[-3.25 -0.04  1.12  0.60 -1.98  0.58  0.12  2.36 -0.10  1.07  1.56 -0.88
  0.09  2.11  1.10 -0.34 -0.12  3.65 -0.05 -0.62 -0.69  0.76  3.42 -0.48
 -1.55  1.09 -0.36 -0.07]
Bl & <97>
[ 0.13 -0.40 -0.95  1.36 -0.97 -1.92  2.04 -2.49  1.51 -1.48  0.43 -1.45
  0.47  1.27  0.15  0.18  1.88  3.11 -1.04 -1.21 -0.65 -0.34  1.28  1.45
  0.08  4.23 -0.22  1.24]
PC & <91>
[ 1.40  1.28  0.05 -3.41 -0.49 -5.93  0.79 -3.17  4.53 -4.91  2.49  2.12
 -1.22  0.79  0.29 -2.05 -0.88  0.95  0.12 -2.17  0.61 -1.23  5.49  2.48
  0.22  0.17  0.71  1.11]
PC & <97>
[-6.53  0.33 -1.71  0.63 -1.79 -1.13  2.39 -1.24  1.12  5.86  1.94 -2.51
  2.28  3.87  1.69  1.04  1.76  8.96 -2.60 -0.28 -1.66 -2.47  4.31  0.33
 -0.36  2.92 -0.22  1.88]
PC & <97>
[-1.97 -0.23  2.41 -1.03 -3.21 -0.78  0.81 -1.50  0.82  0.75  2.05 -1.60
  0.52  0.95  0.99  0.65 -0.41  2.70 -3.05 -0.23 -0.91 -1.20  3.03 -0.03
 -1.41  1.92 -0.71  0.93]
Bl & <97>
[-1.79 -0.16  0.97  0.39 -0.44 -2.18  1.52 -1.06 -1.56  2.40  0.60 -0.53
  1.29  0.68 -0.24  0.11  4.26  1.92 -0.97  0.09  0.40  1.17  2.28 -0.10
 -0.67 -0.68  0.14  0.44]
Bl & <91>
[-4.04 -0.88 -0.90  0.97  0.07  1.54 -0.75  0.85 -1.64  4.79 -1.54 -3.77
  1.63  1.89  0.07 -0.75  0.85  5.52 -1.03 -0.07 -1.22  3.14  1.64  0.03
 -0.66  0.31 -1.93  1.13]
PC & <97>
[-1.71  0.68  2.32 -2.68 -1.37 -4.73  2.94 -3.28  2.06 -1.77  2.10  1.28
 -2.18  1.65  0.00  0.78  1.33  4.48 -3.11 -2.26  0.66 -0.11  4.25  3.03
  0.00  1.12  0.17  2.22]
PC & <91>
[ 0.49  0.25 -1.23 -1.61 -0.07 -3.02  1.51  2.27 -0.44 -0.47 -5.07 -1.21
 -1.03  1.02 -0.77  0.62  0.94 -0.22 -3.65 -1.75  1.01 -0.77  1.01  2.44
  0.71  0.23  0.64  1.57]
PC & <91>
[-0.81  0.18 -1.41 -1.28 -1.37 -2.41  0.66 -0.55 -1.23  2.36 -0.32 -1.05
 -0.04  1.04  0.35 -0.09  3.43  3.95 -0.54  0.50 -0.14 -0.52 -0.64  2.11
 -0.78  0.94  1.03  1.33]
PC & <91>
[-4.51 -2.01  0.04  1.06 -0.93  1.86 -2.16  0.62 -1.87  5.83 -1.17 -5.24
  2.74  0.92  0.02  0.61  1.38  5.64  0.58  0.45 -1.89 -0.35  0.74 -1.75
 -0.19 -0.47 -4.00  0.50]
PC & <97>
[-7.10  1.61 -1.48  2.52 -2.75  1.08  1.07  0.62 -0.17  6.99  3.20 -1.02
 -0.17  4.12 -0.46  1.86  3.11  8.96 -3.92 -0.55 -4.06 -3.14  8.37  0.25
 -0.06  4.66 -0.68  1.97]
PC & <97>
[ 0.07 -3.12 -1.62 -1.01 -0.93 -0.55  0.32 -1.13  0.15 -1.30  5.16 -1.88
  0.69 -0.56  0.43  0.10 -0.62  1.84  0.13 -1.36  0.42  1.29  0.54  1.41
 -0.23 -0.58 -0.59 -0.03]
PC & <97>
[-4.55 -0.47 -0.30 -0.78 -0.64 -1.16  1.89 -1.88  0.89  1.35  1.46 -0.82
  0.84  1.84 -0.83  1.11  2.04  3.51 -1.27 -0.63 -0.97 -1.05  3.73  1.33
 -0.91  1.26 -0.85  0.54]
PC & <97>
[-0.56 -0.24  1.56 -1.94 -1.42 -1.79  2.63 -0.94  2.13 -2.83  2.99 -0.07
  1.36  2.77 -0.73 -0.79 -1.79  1.44 -1.64 -1.66  0.07 -0.48  4.42  0.99
 -0.56  0.18 -0.56  0.17]
Bl & <97>
[-1.16 -0.02  0.15 -0.93  0.71 -2.65  2.76 -0.09 -0.38 -0.49  2.59 -0.98
  0.41  2.59 -1.15  0.42  1.14  2.15 -1.84 -0.49  1.11 -1.52  2.29  1.75
 -0.12  0.87  0.72  2.02]
PC & <97>
